Below is a small trained network, with its code and all its weights. Each question gives an input and a class and asks what happens when units are switched off, that is, made to give their printed mean instead of their output.

import numpy as np


def w(rows, s, z=0):
    codes = np.array(rows[::2]) - 128.0
    scale = np.full(codes.shape[1], s)
    scale[-1] = z or s
    return codes * scale


def norm(h):
    return h / np.sqrt((h * h).mean(-1, keepdims=True) + 1e-5)


def f(y):
    return y / 2 * (1 + np.tanh(0.7978845608 * (y + 0.044715 * y**3)))


def log_softmax(a):
    a = a - a.max(-1, keepdims=True)
    return a - np.log(np.exp(a).sum(-1, keepdims=True))


def net(x, mask):
    res = np.array(x, float).reshape(1, 6) / 4 @ E
    u = 0
    for l in range(3):
        y = f(norm(res) @ A[l][:, :-1].T + A[l][:, -1])
        res = res + np.where(mask[u : u + 13], y, B[l][:, -1]) @ B[l][:, :-1]
        u += 13
    return log_softmax(norm(res)[-1] @ U[:, :-1].T + U[:, -1])


A, B = {}, {}
E = w([
[131,132,120,115,140],'x0',
[128,124,130,129,128],'x1',
[62,254,128,118,86],'x2',
[132,133,119,116,140],'x3',
[222,178,84,196,105],'x4',
[15,118,21,146,149],'x5',
],0.0081)
A[0] = w([
[177,131,169,148,138,46],'0.n1',
[157,117,131,2,109,172],'0.n2',
[130,116,108,90,45,139],'0.n3',
[84,31,170,179,97,198],'0.n4',
[55,116,75,153,181,19],'0.n5',
[102,70,154,44,159,99],'0.n6',
[187,175,85,178,183,71],'0.n7',
[134,62,92,74,138,90],'0.n8',
[232,47,120,100,140,125],'0.n9',
[173,119,188,67,80,117],'0.n10',
[79,103,46,72,97,198],'0.n11',
[72,150,166,46,143,184],'0.n12',
[89,246,166,151,192,1],'0.n13',
],0.009,0.002)
B[0] = w([
[90,109,30,122,80,161],'0.n1',
[159,123,149,168,43,179],'0.n2',
[121,201,177,75,230,136],'0.n3',
[167,149,146,137,209,197],'0.n4',
[138,59,133,170,37,205],'0.n5',
[95,92,154,201,133,192],'0.n6',
[76,147,200,250,188,178],'0.n7',
[180,126,178,159,182,164],'0.n8',
[128,169,154,122,87,255],'0.n9',
[55,148,55,36,6,210],'0.n10',
[130,145,183,127,84,220],'0.n11',
[125,114,255,250,162,217],'0.n12',
[107,101,55,93,205,199],'0.n13',
],0.0048,0.0044)
A[1] = w([
[53,72,209,61,154,150],'1.n1',
[99,86,140,2,131,179],'1.n2',
[54,96,62,192,153,145],'1.n3',
[129,106,189,181,68,85],'1.n4',
[81,48,79,237,128,143],'1.n5',
[93,238,97,81,76,137],'1.n6',
[159,158,122,75,158,2],'1.n7',
[82,189,161,191,121,26],'1.n8',
[101,173,103,201,95,77],'1.n9',
[118,138,213,233,86,148],'1.n10',
[50,242,199,149,67,73],'1.n11',
[192,63,112,143,82,153],'1.n12',
[163,20,186,161,102,113],'1.n13',
],0.0074,0.0025)
B[1] = w([
[162,160,95,252,89,200],'1.n1',
[187,125,119,214,131,146],'1.n2',
[227,48,174,49,60,201],'1.n3',
[104,77,15,72,172,176],'1.n4',
[157,225,122,15,95,223],'1.n5',
[122,166,189,74,119,216],'1.n6',
[112,133,79,175,123,105],'1.n7',
[107,143,54,106,227,168],'1.n8',
[147,173,133,225,146,175],'1.n9',
[130,150,185,99,132,230],'1.n10',
[148,184,105,54,207,255],'1.n11',
[109,119,111,99,255,182],'1.n12',
[137,242,99,74,170,218],'1.n13',
],0.0055,0.0052)
A[2] = w([
[168,107,154,158,201,135],'2.n1',
[161,104,116,154,134,254],'2.n2',
[151,99,130,73,59,89],'2.n3',
[176,206,78,133,117,113],'2.n4',
[70,103,178,216,118,76],'2.n5',
[97,190,155,177,136,116],'2.n6',
[129,102,104,89,7,130],'2.n7',
[164,170,141,220,138,67],'2.n8',
[64,87,42,115,118,133],'2.n9',
[109,167,148,72,163,156],'2.n10',
[148,147,193,79,134,153],'2.n11',
[84,114,229,125,131,116],'2.n12',
[113,137,34,155,121,134],'2.n13',
],0.012,0.0038)
B[2] = w([
[84,147,116,56,159,196],'2.n1',
[21,197,174,138,113,174],'2.n2',
[101,133,84,96,70,171],'2.n3',
[101,53,147,166,154,252],'2.n4',
[108,115,77,211,138,140],'2.n5',
[177,83,130,70,164,207],'2.n6',
[154,75,20,106,134,186],'2.n7',
[41,37,88,200,117,168],'2.n8',
[209,117,149,97,1,141],'2.n9',
[157,69,115,125,148,251],'2.n10',
[89,92,3,165,81,255],'2.n11',
[155,132,109,215,122,189],'2.n12',
[175,123,153,161,96,142],'2.n13',
],0.0086,0.0062)
U = w([
[96,114,71,113,123,220],'0',
[103,130,163,212,108,118],'1',
[169,137,108,68,6,1],'2',
[112,208,184,39,182,83],'3',
],0.015,0.003)

Each question gives the input, the list of numbers given to net, and the class t.
The units are the neurons (one row each of A and B). Each row of codes is followed by its name. A weight is (code - 128) times the scale printed after its matrix; where a second scale follows, it is the last column's (A, B and U).
mask holds one flag per neuron, layer by layer. A switched-off neuron (its flag False) gives its mean, the last column of its row in B, instead of its output. The means were averaged over made-up inputs and are rounded, as every weight is.
A unit's drop is (log p(t) with every unit on - log p(t) with that unit switched off) / (log p(t) with every unit on - log p(t) with every unit switched off).
The circuit of an input: a set's keep is (log p(t) with only the set's units on - log p(t) with every unit switched off) / (log p(t) with every unit on - log p(t) with every unit switched off). Starting from the 12 units with the biggest drops (on a tie, the unit counted first), units are removed one at a time, each time the one whose removal leaves the highest keep (on an exact tie, the one counted first), for as long as the keep stays at least 0.8.
units of the circuit, in order: the units of the circuit, biggest drop first
most important unit: the unit with the biggest drop
k most important neurons: the k neurons with the biggest drops, biggest first
top k neurons in layer l: the k neurons of layer l with the biggest drops, biggest first
drop when u is switched off: that unit's drop, to one decimal
input [-5,3,5,-5,4,-1], class 3: most important unit : 1.n11
input [-3,-5,2,8,7,6], class 1: top 2 neurons in layer 0 : 0.n7; 0.n10
input [-1,-2,7,7,6,7], class 2: units of the circuit, in order : 2.n9; 2.n13
input [-2,7,4,4,3,-6], class 0: units of the circuit, in order : 2.n11; 2.n4; 1.n3
input [-5,0,8,6,6,7], class 3: units of the circuit, in order : 2.n11; 1.n6
input [-4,4,2,-4,7,-7], class 1: 4 most important neurons : 1.n5; 1.n3; 0.n7; 2.n4
input [-7,3,7,-5,1,7], class 2: units of the circuit, in order : 2.n9; 1.n3; 2.n13
input [1,6,-4,3,-5,8], class 2: 2 most important neurons : 1.n5; 2.n9
input [7,4,-8,0,5,7], class 3: 3 most important neurons : 0.n10; 2.n11; 0.n8
input [3,-1,-8,3,7,4], class 3: top 3 neurons in layer 2 : 2.n11; 2.n1; 2.n2
input [2,-1,-7,4,-7,-1], class 1: top 3 neurons in layer 0 : 0.n6; 0.n9; 0.n13
input [-6,2,2,8,6,7], class 2: top 4 neurons in layer 0 : 0.n12; 0.n4; 0.n5; 0.n8
input [5,6,-7,-1,-8,2], class 1: top 3 neurons in layer 1 : 1.n11; 1.n1; 1.n8
input [3,-6,4,8,-4,-4], class 0: units of the circuit, in order : 2.n11
input [1,-8,4,-2,1,-7], class 0: top 3 neurons in layer 2 : 2.n11; 2.n7; 2.n9
input [3,3,4,-4,-4,4], class 1: top 3 neurons in layer 1 : 1.n13; 1.n1; 1.n12
input [-4,5,-4,-2,6,8], class 2: top 3 neurons in layer 1 : 1.n3; 1.n5; 1.n1
input [3,5,6,7,3,-3], class 3: 3 most important neurons : 2.n7; 1.n6; 1.n11
input [1,3,-7,0,-8,7], class 1: 2 most important neurons : 1.n11; 1.n1
input [3,-6,1,2,-8,6], class 1: most important unit : 0.n12
input [-3,-5,-4,-8,6,8], class 2: top 3 neurons in layer 1 : 1.n3; 1.n5; 1.n1
input [3,7,-5,-6,8,3], class 1: drop when 2.n2 is switched off : 0.1
input [-3,-6,4,-8,3,-6], class 0: drop when 2.n1 is switched off : -0.1
input [2,8,3,6,-2,-5], class 0: drop when 1.n11 is switched off : 0.1
input [4,3,-4,2,-6,4], class 1: top 2 neurons in layer 1 : 1.n11; 1.n1
